Below are the code and all the weights of a small trained network. Each question names an input and a class and asks about switching units off, where a switched-off unit gives its printed mean instead of its output.

import numpy as np


def w(rows, s, z=0):
    codes = np.array(rows[::2]) - 128.0
    scale = np.full(codes.shape[1], s)
    scale[-1] = z or s
    return codes * scale


def f(y):
    return np.maximum(y, 0)


def log_softmax(a):
    a = a - a.max(-1, keepdims=True)
    return a - np.log(np.exp(a).sum(-1, keepdims=True))


def net(x, mask):
    res = np.array(x, float).reshape(1, 6) / 4 @ E
    y = f(res @ A[0][:, :-1].T + A[0][:, -1])
    res = res + np.where(mask, y, B[0][:, -1]) @ B[0][:, :-1]
    return log_softmax(res[-1] @ U[:, :-1].T + U[:, -1])


A, B = {}, {}
E = w([
[235,201,93,4,127,77,12,57],'x0',
[129,125,124,128,123,125,127,125],'x1',
[136,131,136,132,136,132,125,131],'x2',
[129,136,126,133,132,133,121,133],'x3',
[66,135,241,117,7,95,4,218],'x4',
[236,18,59,87,56,255,100,175],'x5',
],0.0089)
A[0] = w([
[85,85,99,189,156,181,139,94,194],'neuron 1',
[41,135,189,177,166,92,154,195,128],'neuron 2',
[212,147,25,72,149,187,122,78,103],'neuron 3',
[68,63,155,244,119,222,220,164,134],'neuron 4',
[64,149,224,188,93,49,86,172,144],'neuron 5',
[187,98,73,62,125,208,98,99,77],'neuron 6',
[63,79,122,209,125,239,208,166,25],'neuron 7',
[109,136,183,105,55,143,69,155,24],'neuron 8',
[122,130,169,100,50,97,83,185,115],'neuron 9',
[102,102,130,180,123,165,222,212,142],'neuron 10',
[72,132,179,202,102,84,144,198,104],'neuron 11',
[131,95,124,118,94,217,110,162,23],'neuron 12',
[165,171,131,49,135,60,51,94,2],'neuron 13',
[31,142,198,177,85,99,106,213,106],'neuron 14',
[138,113,41,192,244,105,236,67,55],'neuron 15',
[39,113,204,202,89,105,122,207,100],'neuron 16',
[103,130,206,90,50,144,55,167,34],'neuron 17',
[91,74,198,153,87,146,140,176,69],'neuron 18',
[45,127,194,157,101,91,138,123,145],'neuron 19',
[61,249,173,132,224,2,147,32,62],'neuron 20',
[106,120,178,103,75,124,62,172,35],'neuron 21',
[161,72,113,137,72,188,116,171,23],'neuron 22',
[114,119,189,115,37,93,44,192,116],'neuron 23',
],0.0073,0.0077)
B[0] = w([
[134,157,144,158,108,67,108,195,195],'neuron 1',
[99,161,188,127,111,191,132,90,214],'neuron 2',
[200,83,96,24,130,167,176,94,224],'neuron 3',
[120,104,77,165,147,14,26,222,249],'neuron 4',
[115,173,180,99,98,213,185,57,242],'neuron 5',
[210,111,122,35,82,190,198,63,204],'neuron 6',
[199,53,20,78,225,58,142,144,201],'neuron 7',
[191,40,57,96,238,63,78,152,182],'neuron 8',
[92,98,146,179,134,66,65,179,212],'neuron 9',
[110,122,118,158,173,63,80,188,213],'neuron 10',
[135,120,170,92,85,179,162,51,204],'neuron 11',
[58,195,196,233,44,69,72,234,166],'neuron 12',
[11,208,202,239,78,51,28,234,190],'neuron 13',
[163,175,156,114,91,205,200,52,231],'neuron 14',
[30,170,195,218,65,87,75,186,218],'neuron 15',
[157,142,158,80,82,214,179,63,229],'neuron 16',
[182,79,45,116,200,32,82,199,205],'neuron 17',
[133,165,137,116,86,166,170,64,186],'neuron 18',
[123,186,158,132,74,165,167,63,206],'neuron 19',
[167,16,39,155,223,2,33,254,249],'neuron 20',
[179,67,32,114,217,62,110,204,185],'neuron 21',
[25,188,184,245,79,42,41,252,178],'neuron 22',
[71,130,148,178,139,57,53,197,243],'neuron 23',
],0.0079,0.012)
U = w([
[16,186,215,208,61,92,122,178,122],'0',
[213,44,24,86,217,86,130,168,165],'1',
[189,189,200,22,25,254,254,14,3],'2',
],0.01,0.0038)

Each question gives the input, the list of numbers given to net, and the class t.
The units are the neurons (one row each of A and B). Each row of codes is followed by its name. A weight is (code - 128) times the scale printed after its matrix; where a second scale follows, it is the last column's (A, B and U).
mask holds one flag per neuron, in row order. A switched-off neuron (its flag False) gives its mean, the last column of its row in B, instead of its output. The means were averaged over made-up inputs and are rounded, as every weight is.
A unit's drop is (log p(t) with every unit on - log p(t) with that unit switched off) / (log p(t) with every unit on - log p(t) with every unit switched off).
The circuit of an input: a set's keep is (log p(t) with only the set's units on - log p(t) with every unit switched off) / (log p(t) with every unit on - log p(t) with every unit switched off). Starting from the 12 units with the biggest drops (on a tie, the unit counted first), units are removed one at a time, each time the one whose removal leaves the highest keep (on an exact tie, the one counted first), for as long as the keep stays at least 0.8.
circuit, biggest first: the units of the circuit, biggest drop first
top k neurons: the k neurons with the biggest drops, biggest first
drop when u is switched off: that unit's drop, to one decimal
input [-1,3,6,-3,-7,-5], class 0: circuit, biggest first	[neuron 15]
input [2,1,2,-7,5,3], class 1: top 4 neurons	[neuron 15; neuron 17; neuron 8; neuron 21]
input [-6,-3,-4,-6,-7,0], class 0: top 2 neurons	[neuron 15; neuron 20]
input [1,4,-1,-8,7,3], class 1: top 4 neurons	[neuron 17; neuron 8; neuron 21; neuron 15]
input [3,-3,1,5,-4,-8], class 1: top 2 neurons	[neuron 20; neuron 22]
input [0,2,-7,-7,1,5], class 0: top 3 neurons	[neuron 20; neuron 7; neuron 22]
input [-7,8,0,1,-8,-1], class 0: top 2 neurons	[neuron 15; neuron 20]
input [0,-7,-8,4,1,6], class 0: top 2 neurons	[neuron 20; neuron 22]
input [4,6,-5,8,7,4], class 1: drop when neuron 17 is switched off	2.2
input [8,-2,0,3,-6,2], class 2: drop when neuron 20 is switched off	0.1
input [4,2,-6,0,-2,-7], class 1: drop when neuron 22 is switched off	0.1
input [7,-5,3,-3,8,2], class 1: drop when neuron 21 is switched off	1.4
